Below is a small trained network, with its code and all its weights. Each question gives an input and a target symbol and asks what happens when units are switched off, that is, made to give their printed mean instead of their output.

import numpy as np


def w(rows, s, z=0):
    codes = np.array(rows[::2]) - 128.0
    scale = np.full(codes.shape[1], s)
    scale[-1] = z or s
    return codes * scale


def norm(h):
    return h / np.sqrt((h * h).mean(-1, keepdims=True) + 1e-5)


def f(y):
    return np.maximum(y, 0)


def softmax(a):
    e = np.exp(a - a.max(-1, keepdims=True))
    return e / e.sum(-1, keepdims=True)


def log_softmax(a):
    a = a - a.max(-1, keepdims=True)
    return a - np.log(np.exp(a).sum(-1, keepdims=True))


def net(x, mask):
    ids = ['ΔΨβζπσ'.index(c) for c in x.split()]
    T = len(ids)
    res = E[ids] + P[:T]
    q, k, v = (norm(res) @ M[0].T for M in (Q, K, V))
    z = softmax(np.where(np.tri(T) > 0, q @ k.T / 3**0.5, -1e9)) @ v
    res = res + np.where(mask[0], z, O[0][:, -1]) @ O[0][:, :-1]
    y = f(norm(res) @ A[0][:, :-1].T + A[0][:, -1])
    res = res + np.where(mask[1:17], y, B[0][:, -1]) @ B[0][:, :-1]
    return log_softmax(norm(res)[-1] @ U[:, :-1].T + U[:, -1])


Q, K, V, O, A, B = {}, {}, {}, {}, {}, {}
E = w([
[145,85,169,177,126,142],'Δ',
[123,148,126,112,87,100],'Ψ',
[138,61,157,142,164,126],'β',
[131,132,133,131,99,95],'ζ',
[49,117,104,249,195,141],'π',
[100,116,191,99,125,188],'σ',
],0.012)
P = w([
[212,209,167,118,123,104],'0',
[118,254,158,115,159,146],'1',
[142,117,55,92,98,149],'2',
[84,96,62,89,115,109],'3',
[75,88,44,116,102,115],'4',
[41,113,66,163,78,124],'5',
[61,73,29,181,48,152],'6',
],0.0068)
Q[0] = w([
[2,99,137,119,68,151],'head 0',
[77,48,71,157,49,224],'head 0',
[158,243,171,141,230,179],'head 0',
],0.0065)
K[0] = w([
[55,34,18,226,166,106],'head 0',
[2,213,51,200,121,146],'head 0',
[247,155,185,123,116,13],'head 0',
],0.0055)
V[0] = w([
[163,50,98,72,252,45],'head 0',
[202,168,67,254,228,48],'head 0',
[121,42,176,202,139,223],'head 0',
],0.0051)
O[0] = w([
[192,93,143,68,46,202,52],'head 0',
[86,88,2,117,99,146,60],'head 0',
[209,119,81,195,248,160,254],'head 0',
],0.007,0.0043)
A[0] = w([
[119,138,157,173,123,83,41],'neuron 0',
[82,125,125,113,48,98,80],'neuron 1',
[106,129,36,145,140,48,211],'neuron 2',
[25,65,160,168,90,140,200],'neuron 3',
[99,77,187,2,147,166,93],'neuron 4',
[74,98,108,50,197,184,108],'neuron 5',
[100,36,58,224,74,140,224],'neuron 6',
[154,112,18,121,94,109,138],'neuron 7',
[189,165,167,191,121,101,136],'neuron 8',
[161,115,177,128,38,131,5],'neuron 9',
[146,201,151,144,117,66,118],'neuron 10',
[101,114,60,127,242,119,165],'neuron 11',
[205,128,117,53,90,147,26],'neuron 12',
[139,164,90,102,111,48,140],'neuron 13',
[163,179,132,49,136,178,4],'neuron 14',
[209,134,60,166,131,81,89],'neuron 15',
],0.0068,0.0029)
B[0] = w([
[197,79,168,49,114,126,143],'neuron 0',
[167,142,37,121,110,144,141],'neuron 1',
[26,89,82,202,194,212,193],'neuron 2',
[190,141,77,56,66,46,197],'neuron 3',
[178,141,11,120,79,86,164],'neuron 4',
[89,109,25,237,112,176,172],'neuron 5',
[93,133,169,33,33,171,255],'neuron 6',
[112,51,176,255,169,187,170],'neuron 7',
[179,120,193,36,115,64,189],'neuron 8',
[128,201,132,75,125,61,131],'neuron 9',
[151,37,175,166,194,137,159],'neuron 10',
[48,182,55,122,93,68,228],'neuron 11',
[186,20,113,79,80,216,131],'neuron 12',
[135,105,104,183,191,204,144],'neuron 13',
[199,61,144,117,125,66,135],'neuron 14',
[72,195,46,172,170,163,165],'neuron 15',
],0.0054,0.0067)
U = w([
[151,169,126,34,30,21,105],'Δ',
[61,166,42,233,213,154,96],'Ψ',
[231,45,88,123,56,231,134],'β',
[115,86,254,170,179,76,251],'ζ',
[114,148,103,109,88,148,2],'π',
[151,163,81,82,20,68,139],'σ',
],0.0066,0.0038)

Each question gives the input, a string of symbols that net reads in full, and the target symbol t.
The units are the heads (3 rows each of Q, K, V and O) and the neurons (one row each of A and B). Each row of codes is followed by its name. A weight is (code - 128) times the scale printed after its matrix; where a second scale follows, it is the last column's (O, A, B and U).
mask holds one flag per unit, heads first, then neurons. A switched-off unit (its flag False) gives its mean, the last column of its rows in O or B, instead of its output. The means were averaged over made-up inputs and are rounded, as every weight is.
A unit's drop is (log p(t) with every unit on - log p(t) with that unit switched off) / (log p(t) with every unit on - log p(t) with every unit switched off).
The circuit of an input: a set's keep is (log p(t) with only the set's units on - log p(t) with every unit switched off) / (log p(t) with every unit on - log p(t) with every unit switched off). Starting from the 12 units with the biggest drops (on a tie, the unit counted first), units are removed one at a time, each time the one whose removal leaves the highest keep (on an exact tie, the one counted first), for as long as the keep stays at least 0.8.
circuit, biggest first: the units of the circuit, biggest drop first
top k neurons: the k neurons with the biggest drops, biggest first
drop of u: that unit's drop, to one decimal
input β σ σ Δ ζ, target ζ: circuit, biggest first -> [head 0; neuron 10]
input Δ Δ σ, target Ψ: circuit, biggest first -> [head 0; neuron 6]
input σ σ Ψ β ζ, target β: circuit, biggest first -> [head 0; neuron 11; neuron 13]
input σ σ Ψ, target ζ: top neuron -> [neuron 10]
input σ β ζ Ψ σ, target Δ: circuit, biggest first -> [head 0; neuron 4]
input σ Ψ β σ σ Δ Ψ, target Ψ: top 2 neurons -> [neuron 2; neuron 15]
input σ Δ Δ Δ Δ ζ σ, target σ: top 2 neurons -> [neuron 3; neuron 2]
input β Δ σ Ψ, target ζ: circuit, biggest first -> [head 0; neuron 10]
input σ β Ψ, target β: top 2 neurons -> [neuron 11; neuron 12]
input Δ Ψ σ, target Δ: circuit, biggest first -> [head 0; neuron 3]
input β Δ σ β β ζ, target β: drop of neuron 9 -> -0.1
input σ Δ σ ζ β σ, target β: drop of neuron 5 -> 0.2
input σ ζ Δ, target σ: drop of neuron 1 -> 0.0
input Ψ β β Ψ, target β: top neuron -> [neuron 12]
